Below is a small trained network, with its code and all its weights. Each question gives an input and a class and asks what happens when units are switched off, that is, made to give their printed mean instead of their output.

import numpy as np


def w(rows, s, z=0):
    codes = np.array(rows[::2]) - 128.0
    scale = np.full(codes.shape[1], s)
    scale[-1] = z or s
    return codes * scale


def f(y):
    return y / 2 * (1 + np.tanh(0.7978845608 * (y + 0.044715 * y**3)))


def log_softmax(a):
    a = a - a.max(-1, keepdims=True)
    return a - np.log(np.exp(a).sum(-1, keepdims=True))


def net(x, mask):
    res = np.array(x, float).reshape(1, 8) / 4 @ E
    y = f(res @ A[0][:, :-1].T + A[0][:, -1])
    res = res + np.where(mask, y, B[0][:, -1]) @ B[0][:, :-1]
    return log_softmax(res[-1] @ U[:, :-1].T + U[:, -1])


A, B = {}, {}
E = w([
[151,190,193,161,145,117,175],'x0',
[206,117,146,92,134,173,143],'x1',
[118,181,77,107,141,197,139],'x2',
[56,68,125,63,171,162,215],'x3',
[152,41,170,194,156,172,168],'x4',
[136,66,55,174,124,150,201],'x5',
[153,139,168,97,2,171,178],'x6',
[78,121,183,176,129,195,115],'x7',
],0.0068)
A[0] = w([
[192,34,143,113,195,144,190,187],'n1',
[130,102,119,176,90,150,130,14],'n2',
[88,122,32,29,194,224,160,152],'n3',
[141,218,199,29,92,59,47,171],'n4',
[53,14,74,87,168,21,80,140],'n5',
[127,145,65,153,109,64,103,253],'n6',
[136,130,82,158,91,152,149,55],'n7',
[175,92,128,131,157,130,136,41],'n8',
[120,128,128,127,133,134,131,97],'n9',
[109,89,112,137,160,117,157,150],'n10',
[42,99,191,79,102,130,202,169],'n11',
[141,185,137,133,146,118,172,96],'n12',
[143,78,126,133,157,140,160,162],'n13',
[123,135,74,85,127,181,133,83],'n14',
[136,207,122,109,209,23,205,139],'n15',
[61,104,176,89,105,131,187,166],'n16',
[104,137,248,178,224,104,60,209],'n17',
],0.015,0.0025)
B[0] = w([
[145,143,179,88,48,160,156,207],'n1',
[119,131,102,111,154,102,142,149],'n2',
[130,125,158,171,148,150,2,228],'n3',
[149,124,103,34,29,72,126,252],'n4',
[121,140,55,96,126,50,43,243],'n5',
[114,125,115,112,175,114,96,187],'n6',
[121,124,120,127,163,99,128,148],'n7',
[100,126,142,116,83,140,155,141],'n8',
[170,99,142,134,140,113,127,127],'n9',
[145,136,154,112,105,137,96,166],'n10',
[136,130,168,151,145,176,196,204],'n11',
[107,99,115,107,133,105,117,143],'n12',
[153,135,146,109,93,149,140,167],'n13',
[115,130,154,155,126,138,94,161],'n14',
[116,124,63,135,172,79,99,189],'n15',
[135,124,153,151,134,167,183,187],'n16',
[113,125,152,181,180,175,39,210],'n17',
],0.025,0.014)
U = w([
[94,122,60,122,161,63,100,211],'0',
[138,119,131,94,94,128,254,2],'1',
[112,123,170,197,164,179,126,127],'2',
[143,132,126,89,77,109,121,134],'3',
],0.0087,0.0025)

Each question gives the input, the list of numbers given to net, and the class t.
The units are the neurons (one row each of A and B). Each row of codes is followed by its name. A weight is (code - 128) times the scale printed after its matrix; where a second scale follows, it is the last column's (A, B and U).
mask holds one flag per neuron, in row order. A switched-off neuron (its flag False) gives its mean, the last column of its row in B, instead of its output. The means were averaged over made-up inputs and are rounded, as every weight is.
A unit's drop is (log p(t) with every unit on - log p(t) with that unit switched off) / (log p(t) with every unit on - log p(t) with every unit switched off).
The circuit of an input: a set's keep is (log p(t) with only the set's units on - log p(t) with every unit switched off) / (log p(t) with every unit on - log p(t) with every unit switched off). Starting from the 12 units with the biggest drops (on a tie, the unit counted first), units are removed one at a time, each time the one whose removal leaves the highest keep (on an exact tie, the one counted first), for as long as the keep stays at least 0.8.
circuit, biggest first: the units of the circuit, biggest drop first
most important unit: the unit with the biggest drop
k most important neurons: the k neurons with the biggest drops, biggest first
drop of u: that unit's drop, to one decimal
input [-7,-4,4,7,6,4,4,1], class 2: most important unit -> n3
input [1,-7,8,8,1,-8,3,-6], class 2: 3 most important neurons -> [n3, n11, n5]
input [-7,2,2,4,8,8,-2,7], class 2: 2 most important neurons -> [n4, n3]
input [-2,3,-6,1,-4,0,3,3], class 1: circuit, biggest first -> [n3, n5]
input [6,4,3,5,-7,-7,6,5], class 1: 2 most important neurons -> [n11, n5]
input [7,8,3,4,-4,7,-7,2], class 2: 2 most important neurons -> [n4, n3]
input [-3,6,-1,6,-8,-3,2,-7], class 0: 4 most important neurons -> [n1, n15, n3, n13]
input [4,0,-4,0,-6,5,-2,6], class 2: 2 most important neurons -> [n5, n4]
input [7,5,0,0,3,-1,-5,-2], class 2: 3 most important neurons -> [n4, n5, n17]
input [-5,3,-1,4,3,4,-4,6], class 3: 2 most important neurons -> [n1, n5]
input [2,2,2,-3,6,5,-6,-4], class 3: 3 most important neurons -> [n11, n16, n1]
input [7,8,4,-8,-8,2,2,-7], class 0: 2 most important neurons -> [n15, n1]
input [5,-4,-6,4,7,6,-6,-8], class 3: 2 most important neurons -> [n1, n13]
input [-5,-5,-6,-7,-4,3,4,6], class 0: most important neuron -> [n1]
input [1,-8,6,-2,2,-1,6,7], class 1: 2 most important neurons -> [n3, n17]
input [7,-7,-4,0,-1,7,-6,8], class 2: drop of n17 -> 1.3
input [-7,-7,-6,7,2,-4,8,1], class 1: drop of n17 -> 0.2
input [4,-8,-8,6,0,7,1,2], class 1: drop of n3 -> 0.1
